Below is a small trained network, with its code and all its weights. Each question gives an input and a target symbol and asks what happens when units are switched off, that is, made to give their printed mean instead of their output.

import numpy as np


def w(rows, s, z=0):
    codes = np.array(rows[::2]) - 128.0
    scale = np.full(codes.shape[1], s)
    scale[-1] = z or s
    return codes * scale


def f(y):
    return y / 2 * (1 + np.tanh(0.7978845608 * (y + 0.044715 * y**3)))


def softmax(a):
    e = np.exp(a - a.max(-1, keepdims=True))
    return e / e.sum(-1, keepdims=True)


def log_softmax(a):
    a = a - a.max(-1, keepdims=True)
    return a - np.log(np.exp(a).sum(-1, keepdims=True))


def net(x, mask):
    ids = ['Λβεζμξπ'.index(c) for c in x.split()]
    T = len(ids)
    res = E[ids] + P[:T]
    q, k, v = (res @ M[0].T for M in (Q, K, V))
    z = softmax(np.where(np.tri(T) > 0, q @ k.T / 4**0.5, -1e9)) @ v
    res = res + np.where(mask[0], z, O[0][:, -1]) @ O[0][:, :-1]
    y = f(res @ A[0][:, :-1].T + A[0][:, -1])
    res = res + np.where(mask[1:13], y, B[0][:, -1]) @ B[0][:, :-1]
    return log_softmax(res[-1] @ U[:, :-1].T + U[:, -1])


Q, K, V, O, A, B = {}, {}, {}, {}, {}, {}
E = w([
[95,73,106,134,172],'Λ',
[5,186,61,97,152],'β',
[18,156,42,61,108],'ε',
[128,153,33,178,153],'ζ',
[163,151,72,108,106],'μ',
[218,111,160,94,194],'ξ',
[78,67,173,111,43],'π',
],0.02)
P = w([
[48,219,91,95,255],'0',
[72,159,154,143,240],'1',
[109,135,191,156,233],'2',
[119,124,173,149,197],'3',
[128,99,158,154,182],'4',
[144,80,159,161,172],'5',
[151,79,134,157,143],'6',
[145,84,93,139,104],'7',
[160,60,85,151,103],'8',
[176,71,46,145,71],'9',
[175,60,33,123,56],'10',
[115,65,44,124,131],'11',
],0.0086)
Q[0] = w([
[119,128,97,147,162],'H0',
[124,134,152,111,65],'H0',
[115,13,9,102,195],'H0',
[103,113,122,149,168],'H0',
],0.013)
K[0] = w([
[162,144,125,62,113],'H0',
[112,136,35,119,194],'H0',
[254,46,106,212,17],'H0',
[178,155,25,143,166],'H0',
],0.0083)
V[0] = w([
[113,166,71,193,164],'H0',
[117,100,120,9,171],'H0',
[224,175,122,149,153],'H0',
[119,152,64,51,96],'H0',
],0.011)
O[0] = w([
[98,105,38,153,67,254],'H0',
[159,127,92,12,96,192],'H0',
[194,179,95,115,70,217],'H0',
[144,122,190,170,99,129],'H0',
],0.011,0.0052)
A[0] = w([
[77,89,75,151,142,78],'N0',
[114,187,89,164,124,254],'N1',
[107,186,56,124,204,85],'N2',
[94,198,139,138,156,246],'N3',
[157,142,132,121,123,161],'N4',
[134,114,158,149,42,119],'N5',
[8,107,87,118,136,136],'N6',
[127,83,77,97,123,132],'N7',
[159,201,158,224,94,244],'N8',
[139,231,124,143,114,118],'N9',
[103,133,150,176,168,99],'N10',
[117,128,71,227,155,118],'N11',
],0.012,0.0071)
B[0] = w([
[95,185,132,122,156,209],'N0',
[160,88,152,99,49,235],'N1',
[181,164,204,93,164,213],'N2',
[182,1,240,38,54,160],'N3',
[56,98,126,211,106,147],'N4',
[174,87,194,160,206,143],'N5',
[149,148,159,126,131,248],'N6',
[118,195,155,134,238,213],'N7',
[84,48,72,144,191,162],'N8',
[184,115,154,111,167,153],'N9',
[56,134,107,152,126,131],'N10',
[82,183,137,174,39,224],'N11',
],0.0067,0.015)
U = w([
[231,198,170,169,209,5],'Λ',
[99,148,122,84,139,12],'β',
[99,166,102,126,201,130],'ε',
[186,234,191,207,136,177],'ζ',
[127,2,144,102,70,227],'μ',
[221,111,98,94,140,209],'ξ',
[176,120,251,158,132,216],'π',
],0.0077,0.0031)

Each question gives the input, a string of symbols that net reads in full, and the target symbol t.
The units are the heads (4 rows each of Q, K, V and O) and the neurons (one row each of A and B). Each row of codes is followed by its name. A weight is (code - 128) times the scale printed after its matrix; where a second scale follows, it is the last column's (O, A, B and U).
mask holds one flag per unit, heads first, then neurons. A switched-off unit (its flag False) gives its mean, the last column of its rows in O or B, instead of its output. The means were averaged over made-up inputs and are rounded, as every weight is.
A unit's drop is (log p(t) with every unit on - log p(t) with that unit switched off) / (log p(t) with every unit on - log p(t) with every unit switched off).
The circuit of an input: a set's keep is (log p(t) with only the set's units on - log p(t) with every unit switched off) / (log p(t) with every unit on - log p(t) with every unit switched off). Starting from the 12 units with the biggest drops (on a tie, the unit counted first), units are removed one at a time, each time the one whose removal leaves the highest keep (on an exact tie, the one counted first), for as long as the keep stays at least 0.8.
circuit, biggest first: the units of the circuit, biggest drop first
unit that matters most: the unit with the biggest drop
top k neurons: the k neurons with the biggest drops, biggest first
drop of u: that unit's drop, to one decimal
input ζ ξ β μ, target ξ: circuit, biggest first : (N11; H0; N0)
input ζ ζ ε, target ζ: circuit, biggest first : (H0; N6; N11; N8)
input ζ ε ξ ζ β ζ ζ ε β μ ε μ, target μ: circuit, biggest first : (H0; N2; N8; N0)
input μ Λ ε ξ ζ Λ μ β ζ μ β, target μ: circuit, biggest first : (N3; N1)
input μ Λ ζ Λ ε Λ ξ ζ β β ζ ζ, target ζ: circuit, biggest first : (N11; H0)
input ε π Λ ξ ε Λ Λ, target ε: circuit, biggest first : (N1; N3; H0)
input ξ β ε μ ζ Λ π ε ζ ξ ξ β, target ξ: circuit, biggest first : (H0; N11; N3)
input ζ Λ μ ζ, target μ: circuit, biggest first : (N8; N1; H0; N7)
input ζ ε ξ Λ Λ, target ε: circuit, biggest first : (N1; N3)
input Λ π μ ξ μ π π β, target π: circuit, biggest first : (N3; H0)
input β β ζ β ε Λ ζ β, target ζ: circuit, biggest first : (H0; N11; N6)
input ξ π ε, target π: unit that matters most : N3
input Λ β μ Λ Λ μ β, target μ: top 3 neurons : (N3; N7; N1)
input β β β Λ ζ μ β ζ ε, target ζ: circuit, biggest first : (H0; N6; N8)
input ζ ζ ζ ξ ζ ζ π ζ π ε, target π: top 2 neurons : (N3; N6)
input π ε ζ β ζ β, target ζ: circuit, biggest first : (H0; N11)
input π ξ Λ ξ ξ β Λ μ π π π, target π: top 3 neurons : (N5; N1; N8)
input ξ ξ ζ ζ ζ ζ β β Λ ζ ζ, target ζ: top 3 neurons : (N11; N0; N3)
input ζ ξ Λ, target ξ: top 2 neurons : (N11; N0)
input Λ Λ Λ ζ ζ ξ ε, target ξ: top 2 neurons : (N11; N1)
input μ ζ ε ξ ε μ ε ζ π ζ π Λ, target π: drop of N6 : 0.1
input ζ ζ ζ ε ξ ξ ζ, target ξ: drop of H0 : 1.0
input ξ ζ ξ ξ ζ, target ξ: drop of H0 : 0.8
input ξ ε ε ζ π μ ξ ξ ξ ζ μ ζ, target μ: drop of N8 : 0.4
